Here is a tiny trained network, its code and every weight. The questions are about switching its units off for an input and a target symbol, where a switched-off unit gives its printed mean instead of its output.

import numpy as np


def w(rows, s, z=0):
    codes = np.array(rows[::2]) - 128.0
    scale = np.full(codes.shape[1], s)
    scale[-1] = z or s
    return codes * scale


def norm(h):
    return h / np.sqrt((h * h).mean(-1, keepdims=True) + 1e-5)


def f(y):
    return y / 2 * (1 + np.tanh(0.7978845608 * (y + 0.044715 * y**3)))


def softmax(a):
    e = np.exp(a - a.max(-1, keepdims=True))
    return e / e.sum(-1, keepdims=True)


def log_softmax(a):
    a = a - a.max(-1, keepdims=True)
    return a - np.log(np.exp(a).sum(-1, keepdims=True))


def net(x, mask):
    ids = ['ΘΞΠαζσ'.index(c) for c in x.split()]
    T = len(ids)
    res = E[ids] + P[:T]
    r = norm(res)
    for j in range(3):
        rows = slice(3 * j, 3 * j + 3)
        q, k, v = (r @ M[0][rows].T for M in (Q, K, V))
        z = softmax(np.where(np.tri(T) > 0, q @ k.T / 3**0.5, -1e9)) @ v
        o = O[0][rows]
        res = res + np.where(mask[j], z, o[:, -1]) @ o[:, :-1]
    y = f(norm(res) @ A[0][:, :-1].T + A[0][:, -1])
    res = res + np.where(mask[3:15], y, B[0][:, -1]) @ B[0][:, :-1]
    return log_softmax(norm(res)[-1] @ U[:, :-1].T + U[:, -1])


Q, K, V, O, A, B = {}, {}, {}, {}, {}, {}
E = w([
[148,119,120,33,154,47,163,76,39,145,98,88],'Θ',
[104,189,73,72,62,67,225,135,127,119,117,160],'Ξ',
[159,65,25,174,110,249,150,175,77,151,127,87],'Π',
[38,110,167,91,242,134,117,161,139,120,23,120],'α',
[106,91,186,137,135,33,207,154,195,67,107,116],'ζ',
[98,213,154,155,156,144,115,185,158,31,161,114],'σ',
],0.017)
P = w([
[170,171,234,218,100,88,133,126,109,236,70,152],'0',
[107,182,117,152,131,93,111,41,176,92,89,96],'1',
[55,181,61,110,172,92,119,104,166,154,178,113],'2',
[136,159,90,129,201,184,169,89,130,112,152,155],'3',
[136,149,98,87,144,170,150,198,120,161,148,93],'4',
[147,137,114,119,147,218,156,140,77,84,143,166],'5',
[136,114,89,96,86,151,102,216,86,117,129,116],'6',
[142,97,127,121,102,181,110,147,58,62,138,177],'7',
[77,93,97,66,154,67,150,156,129,2,86,72],'8',
],0.019)
Q[0] = w([
[6,195,86,6,159,48,140,136,152,17,134,103],'h0',
[78,110,70,79,183,121,148,154,158,152,223,130],'h0',
[102,131,75,167,193,112,162,84,107,82,138,168],'h0',
[108,143,145,109,163,160,192,99,85,59,130,198],'h1',
[142,87,111,173,99,147,102,87,115,83,94,158],'h1',
[115,113,95,83,82,98,110,200,119,59,71,46],'h1',
[132,167,150,100,171,130,162,110,149,149,175,170],'h2',
[147,131,172,168,101,148,84,70,172,237,147,154],'h2',
[148,124,134,131,169,122,99,124,141,172,176,140],'h2',
],0.014)
K[0] = w([
[138,157,253,81,98,88,94,194,76,136,133,231],'h0',
[97,180,156,106,135,87,108,121,126,112,115,140],'h0',
[112,162,138,103,104,74,108,183,140,146,110,78],'h0',
[125,105,102,104,113,103,121,209,114,121,130,74],'h1',
[130,147,142,135,106,105,88,169,122,176,131,128],'h1',
[124,85,135,140,114,138,123,144,63,76,124,197],'h1',
[117,161,161,116,113,116,137,138,103,98,100,114],'h2',
[118,85,72,118,144,151,145,117,146,111,158,77],'h2',
[114,128,117,118,133,115,151,157,133,109,150,164],'h2',
],0.018)
V[0] = w([
[97,219,117,43,185,84,134,105,176,43,85,144],'h0',
[195,127,139,140,166,70,92,37,112,103,219,60],'h0',
[90,114,89,137,141,166,131,114,136,153,142,100],'h0',
[56,79,248,98,176,39,172,189,225,92,135,195],'h1',
[136,157,104,187,43,113,212,186,177,47,181,129],'h1',
[127,58,120,250,178,208,77,163,188,90,148,68],'h1',
[104,73,130,113,249,171,120,106,86,155,26,70],'h2',
[107,59,173,77,165,38,174,93,167,100,123,121],'h2',
[166,117,76,41,61,134,127,43,62,206,75,158],'h2',
],0.013)
O[0] = w([
[177,59,128,130,100,187,122,55,143,69,134,111,88],'h0',
[126,141,75,155,177,142,41,78,153,131,106,145,3],'h0',
[160,149,141,177,83,145,107,127,141,146,175,156,59],'h0',
[163,91,126,12,81,112,78,170,167,236,179,146,47],'h1',
[151,124,96,108,178,136,146,97,105,237,71,48,212],'h1',
[187,167,89,90,143,135,126,67,123,75,87,191,74],'h1',
[171,98,152,184,248,174,176,104,172,136,113,111,195],'h2',
[114,119,133,178,173,51,167,164,94,183,188,189,54],'h2',
[64,111,156,126,120,182,153,62,119,152,94,214,204],'h2',
],0.016,0.0069)
A[0] = w([
[176,132,83,118,173,110,149,155,105,134,138,121,61],'n0',
[125,61,134,142,140,162,92,84,171,187,186,149,165],'n1',
[92,157,180,155,162,91,146,104,144,177,113,188,41],'n2',
[155,91,113,177,121,122,75,71,181,96,163,104,1],'n3',
[172,119,116,83,115,168,131,101,149,76,131,167,48],'n4',
[114,109,120,93,116,134,168,166,74,107,133,110,66],'n5',
[101,135,83,113,176,137,175,147,91,97,123,152,242],'n6',
[177,116,68,71,152,150,142,73,97,141,85,136,26],'n7',
[113,120,123,117,100,172,133,72,117,123,76,67,13],'n8',
[110,130,94,167,105,141,94,65,156,154,138,107,135],'n9',
[128,186,121,144,157,4,118,146,97,156,132,157,64],'n10',
[121,99,129,177,137,134,149,116,115,51,117,122,157],'n11',
],0.024,0.0066)
B[0] = w([
[187,107,148,141,142,196,148,142,204,55,102,149,162],'n0',
[111,209,86,142,182,46,140,139,80,94,124,67,208],'n1',
[132,154,82,135,169,215,132,78,93,54,10,99,184],'n2',
[72,85,210,79,47,178,164,175,156,199,120,212,151],'n3',
[170,95,44,188,188,97,71,146,127,107,73,234,176],'n4',
[170,90,153,92,143,184,164,175,135,93,142,151,175],'n5',
[127,90,131,92,185,97,162,210,137,176,184,158,243],'n6',
[63,153,197,128,4,182,57,98,181,69,84,98,188],'n7',
[199,109,185,186,172,163,167,88,124,111,106,195,205],'n8',
[208,39,192,85,128,156,173,184,155,103,193,131,150],'n9',
[129,97,64,180,134,177,71,88,168,19,80,245,184],'n10',
[64,146,132,72,48,106,47,103,98,178,125,93,250],'n11',
],0.016,0.017)
U = w([
[101,199,72,163,157,90,153,89,78,113,70,94,252],'Θ',
[50,124,180,97,75,121,136,178,72,148,165,136,145],'Ξ',
[160,90,174,164,103,193,124,118,186,109,70,127,24],'Π',
[207,99,163,156,203,132,208,183,87,135,160,78,141],'α',
[163,51,65,147,160,98,105,212,101,116,120,175,85],'ζ',
[164,156,75,58,117,131,81,163,96,100,120,2,135],'σ',
],0.0093,0.0036)

Each question gives the input, a string of symbols that net reads in full, and the target symbol t.
The units are the heads (3 rows each of Q, K, V and O) and the neurons (one row each of A and B). Each row of codes is followed by its name. A weight is (code - 128) times the scale printed after its matrix; where a second scale follows, it is the last column's (O, A, B and U).
mask holds one flag per unit, heads first, then neurons. A switched-off unit (its flag False) gives its mean, the last column of its rows in O or B, instead of its output. The means were averaged over made-up inputs and are rounded, as every weight is.
A unit's drop is (log p(t) with every unit on - log p(t) with that unit switched off) / (log p(t) with every unit on - log p(t) with every unit switched off).
The circuit of an input: a set's keep is (log p(t) with only the set's units on - log p(t) with every unit switched off) / (log p(t) with every unit on - log p(t) with every unit switched off). Starting from the 12 units with the biggest drops (on a tie, the unit counted first), units are removed one at a time, each time the one whose removal leaves the highest keep (on an exact tie, the one counted first), for as long as the keep stays at least 0.8.
units of the circuit, in order: the units of the circuit, biggest drop first
k most important neurons: the k neurons with the biggest drops, biggest first
heads that matter: for each layer, one digit per head in row order, 1 if its drop is at least 0.15 and else 0, layers parted by /
input σ Π Π Θ, target σ: most important neuron	[n11]
input α ζ Ξ Π Ξ ζ ζ, target σ: heads that matter	010
input ζ ζ ζ Θ, target ζ: heads that matter	001
input Π Π Π Π α σ Ξ Π, target α: heads that matter	110
input α Θ ζ Π, target σ: heads that matter	110
input Π Ξ ζ α, target σ: units of the circuit, in order	[h1; n1]
input Π Ξ Ξ, target α: heads that matter	110
input Π Ξ Π Π α α, target ζ: 2 most important neurons	[n4; n7]
input ζ ζ Π Π Ξ ζ Π α Θ, target ζ: heads that matter	000
input σ σ ζ σ Θ σ, target σ: heads that matter	001
input σ σ Π Θ α σ, target ζ: units of the circuit, in order	[h1; n4]
input ζ Π Π, target ζ: heads that matter	001
input Π α Θ Π Π, target Θ: heads that matter	110
input ζ ζ Π ζ Ξ α, target α: units of the circuit, in order	[h1]
input Π ζ Π, target Π: heads that matter	100
input α Π ζ α σ Θ, target Π: heads that matter	010
input Π Π Ξ ζ Π Π Ξ σ ζ, target Π: heads that matter	000
input Ξ ζ Θ Ξ, target Ξ: heads that matter	010
input Ξ Π α Ξ, target ζ: 2 most important neurons	[n4; n11]
input σ α Π Π α Π Π Π Π, target σ: units of the circuit, in order	[h2]
input Θ α Ξ α α σ Θ α, target Θ: units of the circuit, in order	[h2; n2]
input Θ Π σ Θ Θ Π α Π, target Θ: units of the circuit, in order	[h2; h0; n1]
input Π Π Π Π Π ζ Ξ Θ, target α: 2 most important neurons	[n8; n10]
input α α Π α α Π α σ, target α: 2 most important neurons	[n10; n7]
input ζ Ξ Ξ σ, target ζ: units of the circuit, in order	[h2; n10]
